Here is a tiny trained network, its code and every weight. The questions are about switching its units off for an input and a class, where a switched-off unit gives its printed mean instead of its output.

import numpy as np


def w(rows, s, z=0):
    codes = np.array(rows[::2]) - 128.0
    scale = np.full(codes.shape[1], s)
    scale[-1] = z or s
    return codes * scale


def norm(h):
    return h / np.sqrt((h * h).mean(-1, keepdims=True) + 1e-5)


def f(y):
    return np.maximum(y, 0)


def log_softmax(a):
    a = a - a.max(-1, keepdims=True)
    return a - np.log(np.exp(a).sum(-1, keepdims=True))


def net(x, mask):
    res = np.array(x, float).reshape(1, 7) / 4 @ E
    u = 0
    for l in range(2):
        y = f(norm(res) @ A[l][:, :-1].T + A[l][:, -1])
        res = res + np.where(mask[u : u + 8], y, B[l][:, -1]) @ B[l][:, :-1]
        u += 8
    return log_softmax(norm(res)[-1] @ U[:, :-1].T + U[:, -1])


A, B = {}, {}
E = w([
[129,130,115,131,124,130,127],'x0',
[106,174,2,162,132,159,114],'x1',
[133,38,104,70,119,213,71],'x2',
[82,99,121,247,132,191,213],'x3',
[159,39,84,131,195,60,129],'x4',
[165,116,93,36,156,157,255],'x5',
[21,102,116,77,60,115,132],'x6',
],0.0054)
A[0] = w([
[134,203,180,110,87,206,129,108],'0.n1',
[240,137,149,157,165,185,109,2],'0.n2',
[113,117,167,181,184,177,138,54],'0.n3',
[166,47,123,112,120,244,64,105],'0.n4',
[207,172,133,167,127,107,149,79],'0.n5',
[141,102,162,221,122,127,56,2],'0.n6',
[169,157,141,61,183,142,200,67],'0.n7',
[122,92,142,142,123,143,177,118],'0.n8',
],0.011,0.0038)
B[0] = w([
[165,15,86,137,215,53,128,222],'0.n1',
[43,46,119,69,1,53,97,192],'0.n2',
[84,87,126,238,84,144,139,175],'0.n3',
[117,223,175,171,155,56,218,254],'0.n4',
[68,120,160,72,126,103,171,184],'0.n5',
[137,141,159,59,115,168,66,193],'0.n6',
[122,129,140,114,131,234,123,213],'0.n7',
[69,93,144,225,120,198,89,176],'0.n8',
],0.0084,0.0062)
A[1] = w([
[124,160,194,139,110,152,9,6],'1.n1',
[203,127,118,118,81,145,224,152],'1.n2',
[152,168,161,130,75,139,152,69],'1.n3',
[137,207,55,156,155,160,99,100],'1.n4',
[117,72,157,142,206,124,112,205],'1.n5',
[178,178,147,48,143,111,80,149],'1.n6',
[151,106,107,58,122,90,145,40],'1.n7',
[53,130,120,108,150,107,168,254],'1.n8',
],0.013,0.0013)
B[1] = w([
[130,155,107,70,173,184,145,208],'1.n1',
[167,156,137,101,134,161,107,179],'1.n2',
[134,135,160,129,158,81,169,145],'1.n3',
[130,104,163,106,250,103,106,157],'1.n4',
[189,126,63,107,159,98,102,214],'1.n5',
[98,112,108,222,95,149,183,211],'1.n6',
[110,113,124,164,156,130,115,203],'1.n7',
[150,144,165,96,94,87,86,254],'1.n8',
],0.013,0.0079)
U = w([
[127,126,136,134,167,125,130,255],'0',
[137,178,119,81,129,252,128,146],'1',
[188,121,63,154,142,87,110,105],'2',
[59,148,86,221,89,170,153,98],'3',
[162,245,187,150,113,62,173,35],'4',
[49,110,143,60,36,112,95,74],'5',
[141,145,112,132,119,128,112,127],'6',
],0.011,0.0048)

Each question gives the input, the list of numbers given to net, and the class t.
The units are the neurons (one row each of A and B). Each row of codes is followed by its name. A weight is (code - 128) times the scale printed after its matrix; where a second scale follows, it is the last column's (A, B and U).
mask holds one flag per neuron, layer by layer. A switched-off neuron (its flag False) gives its mean, the last column of its row in B, instead of its output. The means were averaged over made-up inputs and are rounded, as every weight is.
A unit's drop is (log p(t) with every unit on - log p(t) with that unit switched off) / (log p(t) with every unit on - log p(t) with every unit switched off).
The circuit of an input: a set's keep is (log p(t) with only the set's units on - log p(t) with every unit switched off) / (log p(t) with every unit on - log p(t) with every unit switched off). Starting from the 12 units with the biggest drops (on a tie, the unit counted first), units are removed one at a time, each time the one whose removal leaves the highest keep (on an exact tie, the one counted first), for as long as the keep stays at least 0.8.
circuit, biggest first: the units of the circuit, biggest drop first
most important unit: the unit with the biggest drop
top k neurons: the k neurons with the biggest drops, biggest first
top k neurons in layer l: the k neurons of layer l with the biggest drops, biggest first
input [-1,8,-6,7,-4,5,0], class 0: top 4 neurons	1.n4; 0.n4; 0.n2; 1.n6
input [7,-5,3,6,1,6,-8], class 5: most important unit	0.n2
input [2,5,-2,2,5,-2,6], class 5: top 2 neurons in layer 0	0.n1; 0.n4
input [-4,2,2,-3,7,8,-8], class 1: top 2 neurons in layer 0	0.n7; 0.n1
input [-3,4,-8,-1,0,-8,-3], class 1: circuit, biggest first	1.n1; 0.n6
input [7,2,3,-1,0,-7,-4], class 1: top 2 neurons	1.n1; 0.n6
input [-5,6,-3,5,-2,0,-2], class 0: top 2 neurons	1.n4; 0.n2
input [1,0,-4,-4,-4,2,-6], class 5: top 2 neurons in layer 0	0.n2; 0.n5
input [6,0,-5,3,2,5,8], class 5: top 2 neurons	0.n4; 1.n8
input [-3,-6,8,-4,-4,-4,7], class 4: top 3 neurons	0.n4; 0.n2; 0.n8
input [4,-3,3,-6,-4,-2,0], class 3: top 4 neurons	1.n6; 0.n8; 0.n3; 1.n8
input [0,8,1,4,2,1,4], class 0: top 3 neurons	1.n4; 0.n2; 0.n1
input [-7,-3,6,5,-8,6,-5], class 2: top 2 neurons	0.n1; 1.n5
input [-8,1,-2,7,-8,6,3], class 2: top 2 neurons	0.n1; 1.n5
input [3,1,7,-3,0,5,0], class 4: top neuron in layer 0	0.n4
input [5,-7,8,6,3,4,-4], class 4: top 3 neurons	0.n4; 0.n1; 1.n6
input [2,2,2,-6,3,1,4], class 3: circuit, biggest first	1.n6; 0.n1; 0.n2
input [4,4,0,-2,1,6,3], class 1: top 3 neurons	0.n7; 0.n4; 0.n1
input [-2,-4,-5,0,5,8,-8], class 1: top 3 neurons in layer 0	0.n7; 0.n1; 0.n4
input [0,-1,7,-2,-7,1,1], class 2: circuit, biggest first	0.n1
input [8,-7,8,-2,6,0,7], class 4: circuit, biggest first	0.n4; 0.n1; 0.n2
input [0,-5,-5,2,-8,-6,0], class 2: top 3 neurons	0.n1; 1.n5; 0.n7
input [5,-1,-7,4,-7,-2,5], class 2: circuit, biggest first	0.n1; 0.n4; 0.n2; 1.n5
input [-7,4,-4,4,-3,-6,7], class 5: top 2 neurons in layer 0	0.n7; 0.n4
input [-3,3,-1,-4,2,6,1], class 1: top 3 neurons in layer 0	0.n7; 0.n1; 0.n4
